Below are the code and all the weights of a small trained network. Each question names an input and a target symbol and asks about switching units off, where a switched-off unit gives its printed mean instead of its output.

import numpy as np


def w(rows, s, z=0):
    codes = np.array(rows[::2]) - 128.0
    scale = np.full(codes.shape[1], s)
    scale[-1] = z or s
    return codes * scale


def norm(h):
    return h / np.sqrt((h * h).mean(-1, keepdims=True) + 1e-5)


def f(y):
    return y / 2 * (1 + np.tanh(0.7978845608 * (y + 0.044715 * y**3)))


def softmax(a):
    e = np.exp(a - a.max(-1, keepdims=True))
    return e / e.sum(-1, keepdims=True)


def log_softmax(a):
    a = a - a.max(-1, keepdims=True)
    return a - np.log(np.exp(a).sum(-1, keepdims=True))


def net(x, mask):
    ids = ['ΔΘΞΦΩαγεζημπτ'.index(c) for c in x.split()]
    T = len(ids)
    res = E[ids] + P[:T]
    q, k, v = (norm(res) @ M[0].T for M in (Q, K, V))
    z = softmax(np.where(np.tri(T) > 0, q @ k.T / 2**0.5, -1e9)) @ v
    res = res + np.where(mask[0], z, O[0][:, -1]) @ O[0][:, :-1]
    y = f(norm(res) @ A[0][:, :-1].T + A[0][:, -1])
    res = res + np.where(mask[1:17], y, B[0][:, -1]) @ B[0][:, :-1]
    return log_softmax(norm(res)[-1] @ U[:, :-1].T + U[:, -1])


Q, K, V, O, A, B = {}, {}, {}, {}, {}, {}
E = w([
[76,204,58,69,203],'Δ',
[152,219,168,91,134],'Θ',
[92,230,105,142,174],'Ξ',
[73,138,107,160,159],'Φ',
[150,243,103,165,121],'Ω',
[117,153,37,96,128],'α',
[30,91,43,15,189],'γ',
[172,254,19,50,123],'ε',
[9,22,212,208,99],'ζ',
[212,246,91,160,65],'η',
[155,132,198,111,48],'μ',
[153,119,165,64,46],'π',
[54,160,68,33,178],'τ',
],0.0088)
P = w([
[132,96,112,166,145],'0',
[106,69,105,129,69],'1',
[208,115,120,145,178],'2',
[136,125,112,177,143],'3',
[93,116,119,112,72],'4',
[203,166,128,161,249],'5',
[139,119,113,180,141],'6',
[78,118,136,106,80],'7',
[210,122,116,144,223],'8',
[146,110,108,172,139],'9',
[90,132,141,109,84],'10',
[210,78,129,114,244],'11',
[158,99,102,158,132],'12',
[109,152,144,93,74],'13',
],0.011)
Q[0] = w([
[245,213,199,110,254],'head 1',
[64,160,141,58,109],'head 1',
],0.0055)
K[0] = w([
[109,254,118,179,81],'head 1',
[231,168,86,206,190],'head 1',
],0.0061)
V[0] = w([
[6,254,119,135,11],'head 1',
[54,162,42,192,11],'head 1',
],0.0044)
O[0] = w([
[190,143,87,1,118,252],'head 1',
[217,125,77,135,62,127],'head 1',
],0.0084,0.0017)
A[0] = w([
[244,155,143,177,254,75],'neuron 1',
[70,24,124,179,199,2],'neuron 2',
[115,88,252,54,92,150],'neuron 3',
[187,170,103,132,94,177],'neuron 4',
[114,157,165,65,151,170],'neuron 5',
[126,79,24,147,169,145],'neuron 6',
[112,161,123,110,56,43],'neuron 7',
[190,44,156,94,190,217],'neuron 8',
[81,159,77,107,201,204],'neuron 9',
[129,156,118,88,100,227],'neuron 10',
[76,166,48,116,28,101],'neuron 11',
[64,180,142,125,72,195],'neuron 12',
[212,110,166,190,172,74],'neuron 13',
[180,110,122,100,111,128],'neuron 14',
[31,103,156,111,106,149],'neuron 15',
[61,80,96,121,11,143],'neuron 16',
],0.0091,0.0036)
B[0] = w([
[75,94,89,94,172,254],'neuron 1',
[130,196,88,102,198,134],'neuron 2',
[153,235,73,143,123,212],'neuron 3',
[107,57,187,121,173,219],'neuron 4',
[204,131,101,183,120,201],'neuron 5',
[146,214,135,190,110,158],'neuron 6',
[124,101,86,118,196,149],'neuron 7',
[109,111,140,95,254,198],'neuron 8',
[127,81,199,105,88,214],'neuron 9',
[141,127,244,156,121,218],'neuron 10',
[90,52,39,102,108,182],'neuron 11',
[186,89,111,72,88,208],'neuron 12',
[128,156,38,168,189,157],'neuron 13',
[89,118,157,169,177,171],'neuron 14',
[187,140,60,91,57,178],'neuron 15',
[88,46,184,60,129,196],'neuron 16',
],0.0068,0.006)
U = w([
[169,169,203,100,182,151],'Δ',
[132,214,88,216,136,147],'Θ',
[206,105,239,245,92,127],'Ξ',
[69,196,72,90,151,91],'Φ',
[228,89,66,208,122,4],'Ω',
[95,238,227,168,95,93],'α',
[106,15,155,58,41,206],'γ',
[62,92,79,169,120,83],'ε',
[37,135,199,165,133,96],'ζ',
[252,254,154,111,28,201],'η',
[232,102,61,52,67,158],'μ',
[143,95,86,221,92,124],'π',
[168,84,41,187,182,37],'τ',
],0.0096,0.0038)

Each question gives the input, a string of symbols that net reads in full, and the target symbol t.
The units are the heads (2 rows each of Q, K, V and O) and the neurons (one row each of A and B). Each row of codes is followed by its name. A weight is (code - 128) times the scale printed after its matrix; where a second scale follows, it is the last column's (O, A, B and U).
mask holds one flag per unit, heads first, then neurons. A switched-off unit (its flag False) gives its mean, the last column of its rows in O or B, instead of its output. The means were averaged over made-up inputs and are rounded, as every weight is.
A unit's drop is (log p(t) with every unit on - log p(t) with that unit switched off) / (log p(t) with every unit on - log p(t) with every unit switched off).
The circuit of an input: a set's keep is (log p(t) with only the set's units on - log p(t) with every unit switched off) / (log p(t) with every unit on - log p(t) with every unit switched off). Starting from the 12 units with the biggest drops (on a tie, the unit counted first), units are removed one at a time, each time the one whose removal leaves the highest keep (on an exact tie, the one counted first), for as long as the keep stays at least 0.8.
circuit, biggest first: the units of the circuit, biggest drop first
unit that matters most: the unit with the biggest drop
k most important neurons: the k neurons with the biggest drops, biggest first
drop of u: that unit's drop, to one decimal
input μ Θ μ, target Δ: circuit, biggest first => [neuron 8; neuron 12]
input π π μ ζ γ Φ Θ Θ Θ Θ μ Θ μ η, target γ: unit that matters most => neuron 11
input Ξ μ μ Δ Ξ Δ γ, target Φ: 4 most important neurons => [neuron 2; neuron 6; neuron 10; neuron 4]
input γ Θ μ Θ Θ ζ α Ξ, target γ: 2 most important neurons => [neuron 3; neuron 9]
input Θ ε η Θ π μ Ω μ, target μ: circuit, biggest first => [neuron 3; neuron 11]
input α Θ Θ Θ π Θ Ξ, target ζ: 3 most important neurons => [neuron 9; neuron 1; neuron 3]
input Θ μ Ω Θ μ μ Θ α μ π π Φ π π, target η: 2 most important neurons => [neuron 3; neuron 1]
input μ π Ξ Θ Θ μ γ μ Θ μ Δ, target γ: 2 most important neurons => [neuron 9; neuron 3]
input Θ Δ Θ π τ Θ Ξ, target ζ: 4 most important neurons => [neuron 9; neuron 3; neuron 1; neuron 5]
input Θ ε Θ Ξ Θ Θ μ Θ π μ Ξ Θ Δ, target α: 3 most important neurons => [neuron 6; neuron 9; neuron 12]
input Θ Θ Θ α Θ ζ Θ Θ Θ Ξ π γ Θ ε, target γ: 2 most important neurons => [neuron 11; neuron 3]
input μ μ γ π Θ γ ε Θ, target μ: 3 most important neurons => [neuron 12; neuron 11; neuron 7]
input Δ Θ Θ Ξ Θ Θ τ, target η: 4 most important neurons => [neuron 6; neuron 1; neuron 4; neuron 16]
input π γ Θ μ, target Ξ: 3 most important neurons => [neuron 1; neuron 11; neuron 15]
input Φ μ η, target τ: unit that matters most => neuron 1
input Θ Θ π, target Δ: drop of neuron 1 => 0.0
input Θ μ π γ μ π Ξ Θ π π π, target η: drop of neuron 3 => 0.7
input ζ η Φ τ π Ξ γ Θ Ξ α, target π: drop of neuron 6 => 0.9
